Below is a small trained network, with its code and all its weights. Each question gives an input and a class and asks what happens when units are switched off, that is, made to give their printed mean instead of their output.

import numpy as np


def w(rows, s, z=0):
    codes = np.array(rows[::2]) - 128.0
    scale = np.full(codes.shape[1], s)
    scale[-1] = z or s
    return codes * scale


def f(y):
    return np.maximum(y, 0)


def log_softmax(a):
    a = a - a.max(-1, keepdims=True)
    return a - np.log(np.exp(a).sum(-1, keepdims=True))


def net(x, mask):
    res = np.array(x, float).reshape(1, 8) / 4 @ E
    y = f(res @ A[0][:, :-1].T + A[0][:, -1])
    res = res + np.where(mask, y, B[0][:, -1]) @ B[0][:, :-1]
    return log_softmax(res[-1] @ U[:, :-1].T + U[:, -1])


A, B = {}, {}
E = w([
[122,132,115,128,134,137,122,122,133,133,137],'x0',
[155,125,155,168,62,119,124,152,250,148,209],'x1',
[118,147,119,117,142,135,133,107,143,141,136],'x2',
[130,103,220,142,198,192,52,133,164,139,79],'x3',
[129,132,135,126,128,140,134,129,123,116,141],'x4',
[133,141,129,118,141,128,134,119,134,125,134],'x5',
[104,114,126,146,107,140,127,140,124,135,121],'x6',
[53,27,171,72,143,88,102,62,106,124,194],'x7',
],0.013)
A[0] = w([
[58,57,166,105,181,114,102,92,92,133,161,132],'neuron 0',
[90,110,118,78,142,120,118,109,64,125,112,120],'neuron 1',
[107,100,181,87,150,149,93,78,93,99,99,95],'neuron 2',
[84,78,182,80,164,141,81,101,92,108,127,112],'neuron 3',
[89,154,54,90,121,99,162,123,39,96,100,214],'neuron 4',
[177,173,128,155,160,148,122,154,127,155,54,182],'neuron 5',
[100,139,62,116,147,102,180,125,57,95,95,176],'neuron 6',
[153,107,231,163,149,163,59,149,254,131,137,32],'neuron 7',
[87,77,152,65,87,66,94,83,111,145,216,165],'neuron 8',
[146,182,106,156,169,210,103,161,90,125,63,178],'neuron 9',
[172,152,144,154,133,188,130,131,132,119,62,174],'neuron 10',
[184,183,99,184,91,167,161,127,147,119,87,254],'neuron 11',
[131,149,95,134,48,65,159,139,163,131,206,125],'neuron 12',
[193,200,83,197,77,127,184,163,149,147,140,211],'neuron 13',
[118,136,172,109,195,184,78,123,71,143,58,129],'neuron 14',
],0.0087,0.0055)
B[0] = w([
[175,116,245,233,204,114,111,129,118,192,168,226],'neuron 0',
[115,151,162,180,170,151,149,125,104,194,133,195],'neuron 1',
[130,154,148,171,199,79,88,155,122,164,106,199],'neuron 2',
[165,188,185,177,251,87,126,140,116,188,112,213],'neuron 3',
[174,85,106,70,97,194,197,87,67,217,117,229],'neuron 4',
[78,176,137,60,62,164,92,82,145,111,66,230],'neuron 5',
[138,100,77,55,76,179,184,99,51,197,148,212],'neuron 6',
[177,30,42,57,60,226,255,43,14,254,184,230],'neuron 7',
[46,27,254,130,114,68,161,119,162,93,248,232],'neuron 8',
[78,171,117,95,35,150,104,107,181,27,37,244],'neuron 9',
[130,178,125,73,71,155,106,90,136,88,107,217],'neuron 10',
[179,210,77,152,158,178,145,188,151,152,21,242],'neuron 11',
[113,139,215,196,175,44,33,217,209,32,180,211],'neuron 12',
[208,189,106,189,186,156,127,211,195,191,25,247],'neuron 13',
[68,208,150,136,167,74,7,116,221,61,40,241],'neuron 14',
],0.0071,0.015)
U = w([
[191,125,2,66,82,188,201,123,94,176,90,249],'0',
[170,172,141,229,213,89,105,183,180,146,81,84],'1',
[128,50,135,98,137,125,212,79,23,182,168,140],'2',
[78,89,151,137,104,35,126,158,208,28,171,48],'3',
[61,168,138,81,106,114,80,114,178,17,65,73],'4',
],0.0093,0.002)

Each question gives the input, the list of numbers given to net, and the class t.
The units are the neurons (one row each of A and B). Each row of codes is followed by its name. A weight is (code - 128) times the scale printed after its matrix; where a second scale follows, it is the last column's (A, B and U).
mask holds one flag per neuron, in row order. A switched-off neuron (its flag False) gives its mean, the last column of its row in B, instead of its output. The means were averaged over made-up inputs and are rounded, as every weight is.
A unit's drop is (log p(t) with every unit on - log p(t) with that unit switched off) / (log p(t) with every unit on - log p(t) with every unit switched off).
The circuit of an input: a set's keep is (log p(t) with only the set's units on - log p(t) with every unit switched off) / (log p(t) with every unit on - log p(t) with every unit switched off). Starting from the 12 units with the biggest drops (on a tie, the unit counted first), units are removed one at a time, each time the one whose removal leaves the highest keep (on an exact tie, the one counted first), for as long as the keep stays at least 0.8.
units of the circuit, in order: the units of the circuit, biggest drop first
top k neurons: the k neurons with the biggest drops, biggest first
drop of u: that unit's drop, to one decimal
input [-3,-2,-3,0,1,-7,-5,-5], class 0: units of the circuit, in order => (neuron 12)
input [-4,-7,7,0,6,-7,3,-5], class 0: top 3 neurons => (neuron 4; neuron 6; neuron 12)
input [3,-8,6,1,4,-5,0,-1], class 4: top 3 neurons => (neuron 14; neuron 7; neuron 9)
input [-7,0,0,6,-8,2,-7,-7], class 4: top 3 neurons => (neuron 9; neuron 14; neuron 4)
input [0,0,-5,-5,1,-1,-3,-5], class 0: top 2 neurons => (neuron 14; neuron 0)
input [-7,0,1,-2,5,0,-7,-6], class 0: top 3 neurons => (neuron 14; neuron 0; neuron 3)
input [5,0,3,-2,-7,8,-8,5], class 2: top 3 neurons => (neuron 14; neuron 9; neuron 13)
input [0,-4,8,5,0,3,6,0], class 4: top 2 neurons => (neuron 13; neuron 9)
input [7,5,-3,1,-7,-2,7,1], class 2: top 2 neurons => (neuron 7; neuron 14)
input [-7,-5,2,-3,-6,3,4,1], class 2: top 2 neurons => (neuron 11; neuron 13)
input [-3,-2,2,0,7,2,-7,0], class 0: top 2 neurons => (neuron 12; neuron 8)
input [6,1,0,1,8,-7,5,-5], class 0: top 3 neurons => (neuron 14; neuron 12; neuron 0)
input [1,0,-8,-3,4,-3,-6,-8], class 0: top 3 neurons => (neuron 14; neuron 0; neuron 3)
input [1,4,0,6,8,4,6,5], class 2: units of the circuit, in order => (neuron 7)
input [-5,7,-6,2,0,4,6,-3], class 0: drop of neuron 7 => 1.0
input [5,6,-4,4,8,-8,2,8], class 2: drop of neuron 7 => 0.4
input [4,2,-7,-2,8,8,-4,5], class 3: drop of neuron 7 => 0.1
